Below is a small trained network, with its code and all its weights. Each question gives an input and a target symbol and asks what happens when units are switched off, that is, made to give their printed mean instead of their output.

import numpy as np


def w(rows, s, z=0):
    codes = np.array(rows[::2]) - 128.0
    scale = np.full(codes.shape[1], s)
    scale[-1] = z or s
    return codes * scale


def f(y):
    return np.maximum(y, 0)


def softmax(a):
    e = np.exp(a - a.max(-1, keepdims=True))
    return e / e.sum(-1, keepdims=True)


def log_softmax(a):
    a = a - a.max(-1, keepdims=True)
    return a - np.log(np.exp(a).sum(-1, keepdims=True))


def net(x, mask):
    ids = ['αβγδεζηθλμξπστφψ'.index(c) for c in x.split()]
    T = len(ids)
    res = E[ids] + P[:T]
    r = res
    for j in range(2):
        rows = slice(3 * j, 3 * j + 3)
        q, k, v = (r @ M[0][rows].T for M in (Q, K, V))
        z = softmax(np.where(np.tri(T) > 0, q @ k.T / 3**0.5, -1e9)) @ v
        o = O[0][rows]
        res = res + np.where(mask[j], z, o[:, -1]) @ o[:, :-1]
    y = f(res @ A[0][:, :-1].T + A[0][:, -1])
    res = res + np.where(mask[2:14], y, B[0][:, -1]) @ B[0][:, :-1]
    return log_softmax(res[-1] @ U[:, :-1].T + U[:, -1])


Q, K, V, O, A, B = {}, {}, {}, {}, {}, {}
E = w([
[245,129,50,100,76,55,97,182,155],'α',
[210,184,123,81,134,142,101,57,120],'β',
[91,229,50,161,125,27,117,164,142],'γ',
[128,133,153,143,141,186,130,72,202],'δ',
[128,157,181,122,115,223,119,101,191],'ε',
[132,166,164,89,141,206,127,148,189],'ζ',
[224,155,167,183,129,146,125,104,115],'η',
[172,102,157,152,141,170,32,148,169],'θ',
[127,116,172,95,129,173,79,113,207],'λ',
[59,189,203,169,134,138,103,154,32],'μ',
[158,176,160,58,161,103,146,70,101],'ξ',
[19,80,145,94,70,192,75,101,111],'π',
[139,100,153,150,151,85,128,91,81],'σ',
[162,54,154,102,185,185,103,199,113],'τ',
[169,137,167,5,133,63,108,75,111],'φ',
[225,125,167,77,83,158,167,58,64],'ψ',
],0.018)
P = w([
[105,162,25,96,140,216,130,39,97],'0',
[124,137,73,110,145,197,141,57,95],'1',
[136,121,118,125,143,183,138,77,87],'2',
[157,93,169,135,154,159,146,79,76],'3',
[173,84,206,150,155,143,147,93,66],'4',
[178,73,255,158,139,124,167,95,69],'5',
],0.0093)
Q[0] = w([
[32,12,141,99,190,239,87,168,170],'head 0',
[133,171,111,61,53,54,102,30,60],'head 0',
[222,145,192,40,174,160,87,71,68],'head 0',
[118,109,141,95,208,160,40,94,85],'head 1',
[241,190,183,76,154,136,144,46,80],'head 1',
[160,238,60,146,74,10,171,110,89],'head 1',
],0.013)
K[0] = w([
[91,75,182,7,92,175,153,95,80],'head 0',
[90,119,34,243,159,81,78,177,67],'head 0',
[197,55,235,175,153,61,99,205,64],'head 0',
[86,71,168,134,179,103,183,157,46],'head 1',
[188,92,170,235,135,43,71,210,104],'head 1',
[137,239,9,207,148,114,155,187,208],'head 1',
],0.011)
V[0] = w([
[191,96,176,66,63,69,188,38,129],'head 0',
[178,100,85,66,119,174,80,217,2],'head 0',
[94,78,112,11,149,39,42,167,217],'head 0',
[235,105,88,176,150,60,85,100,148],'head 1',
[79,68,89,182,125,106,29,41,100],'head 1',
[104,68,44,121,123,94,239,124,83],'head 1',
],0.0077)
O[0] = w([
[82,104,48,134,74,136,118,80,169,134],'head 0',
[129,143,208,236,29,144,167,227,72,254],'head 0',
[98,67,225,2,67,118,41,63,121,57],'head 0',
[88,69,80,116,203,163,86,166,94,102],'head 1',
[170,39,120,242,120,123,77,57,133,179],'head 1',
[114,8,229,203,157,66,221,187,155,84],'head 1',
],0.0084,0.0075)
A[0] = w([
[141,232,139,86,116,119,202,52,190,1],'neuron 0',
[86,70,95,193,186,162,113,159,251,131],'neuron 1',
[223,104,59,14,125,79,22,194,217,106],'neuron 2',
[95,153,92,28,225,134,174,241,203,81],'neuron 3',
[132,84,213,159,166,132,170,136,188,112],'neuron 4',
[2,144,172,216,92,122,108,170,175,124],'neuron 5',
[104,165,162,155,150,91,125,207,53,117],'neuron 6',
[10,173,120,60,185,60,193,113,102,133],'neuron 7',
[227,230,81,120,187,61,190,169,104,42],'neuron 8',
[180,140,166,28,216,116,173,125,78,39],'neuron 9',
[86,188,76,229,183,137,154,87,77,186],'neuron 10',
[165,183,110,1,99,96,101,79,63,42],'neuron 11',
],0.008,0.009)
B[0] = w([
[57,62,172,187,142,2,112,177,138,143],'neuron 0',
[98,179,150,201,164,156,166,72,99,156],'neuron 1',
[89,148,82,87,74,117,252,69,157,151],'neuron 2',
[68,217,143,135,145,194,177,70,157,135],'neuron 3',
[179,128,81,58,107,139,84,194,195,167],'neuron 4',
[87,97,74,35,215,151,163,197,100,177],'neuron 5',
[147,131,110,95,118,74,116,62,150,206],'neuron 6',
[135,95,139,160,140,131,39,219,218,138],'neuron 7',
[42,96,130,185,143,174,201,178,131,182],'neuron 8',
[136,85,103,247,77,232,93,104,76,136],'neuron 9',
[146,103,129,43,91,87,72,132,110,247],'neuron 10',
[114,191,154,99,215,149,184,181,198,153],'neuron 11',
],0.0095,0.014)
U = w([
[123,154,140,167,124,138,110,112,140,142],'α',
[132,169,172,103,232,159,108,91,62,70],'β',
[162,50,159,176,229,193,147,104,171,50],'γ',
[129,139,136,98,150,118,134,96,145,151],'δ',
[153,94,68,143,50,85,159,141,161,28],'ε',
[19,57,195,116,90,186,71,121,90,101],'ζ',
[182,68,120,110,212,47,141,54,83,199],'η',
[132,206,193,173,78,81,123,100,94,254],'θ',
[114,105,65,153,183,172,155,159,103,68],'λ',
[182,140,122,203,94,119,106,123,201,191],'μ',
[145,177,75,100,101,135,2,122,106,23],'ξ',
[193,107,149,86,155,150,121,202,144,178],'π',
[84,132,119,148,140,55,44,160,165,220],'σ',
[88,142,178,167,153,145,123,136,137,144],'τ',
[122,91,164,179,136,103,169,135,130,114],'φ',
[81,155,142,87,135,71,94,129,41,13],'ψ',
],0.0089,0.0041)

Each question gives the input, a string of symbols that net reads in full, and the target symbol t.
The units are the heads (3 rows each of Q, K, V and O) and the neurons (one row each of A and B). Each row of codes is followed by its name. A weight is (code - 128) times the scale printed after its matrix; where a second scale follows, it is the last column's (O, A, B and U).
mask holds one flag per unit, heads first, then neurons. A switched-off unit (its flag False) gives its mean, the last column of its rows in O or B, instead of its output. The means were averaged over made-up inputs and are rounded, as every weight is.
A unit's drop is (log p(t) with every unit on - log p(t) with that unit switched off) / (log p(t) with every unit on - log p(t) with every unit switched off).
The circuit of an input: a set's keep is (log p(t) with only the set's units on - log p(t) with every unit switched off) / (log p(t) with every unit on - log p(t) with every unit switched off). Starting from the 12 units with the biggest drops (on a tie, the unit counted first), units are removed one at a time, each time the one whose removal leaves the highest keep (on an exact tie, the one counted first), for as long as the keep stays at least 0.8.
circuit, biggest first: the units of the circuit, biggest drop first
k most important neurons: the k neurons with the biggest drops, biggest first
heads that matter: for each layer, one digit per head in row order, 1 if its drop is at least 0.15 and else 0, layers parted by /
drop of u: that unit's drop, to one decimal
input τ ε θ ε, target ξ: heads that matter	01
input β λ σ λ λ, target γ: circuit, biggest first	(head 1; neuron 10)
input λ ψ η β, target λ: circuit, biggest first	(neuron 8; head 0)
input η ε ε θ μ, target ψ: circuit, biggest first	(neuron 10; neuron 5; neuron 6)
input φ τ ζ, target ζ: heads that matter	10
input τ ζ δ, target π: circuit, biggest first	(head 0; neuron 4; head 1; neuron 5)
input ξ σ σ ζ ψ λ, target λ: heads that matter	10
input η σ β, target η: circuit, biggest first	(head 1; head 0)
input δ β φ λ φ, target δ: circuit, biggest first	(head 0; neuron 11; neuron 2)
input π γ ζ, target μ: circuit, biggest first	(head 1; head 0; neuron 5)
input β ξ φ θ, target ζ: circuit, biggest first	(head 0)
input η τ τ ψ, target θ: circuit, biggest first	(head 0; neuron 5)
input β π λ ε μ ψ, target φ: circuit, biggest first	(neuron 8; head 0; head 1; neuron 0)
input π σ α π ε, target μ: 2 most important neurons	(neuron 4; neuron 5)
input μ τ π η σ μ, target ψ: heads that matter	00
input α θ φ, target β: most important neuron	(neuron 11)
input σ γ β, target γ: 2 most important neurons	(neuron 9; neuron 10)
input π ψ ε μ π θ, target μ: drop of head 1	0.8
input μ ψ ε τ, target λ: drop of head 0	1.2
input τ η φ η π δ, target μ: drop of neuron 8	0.2
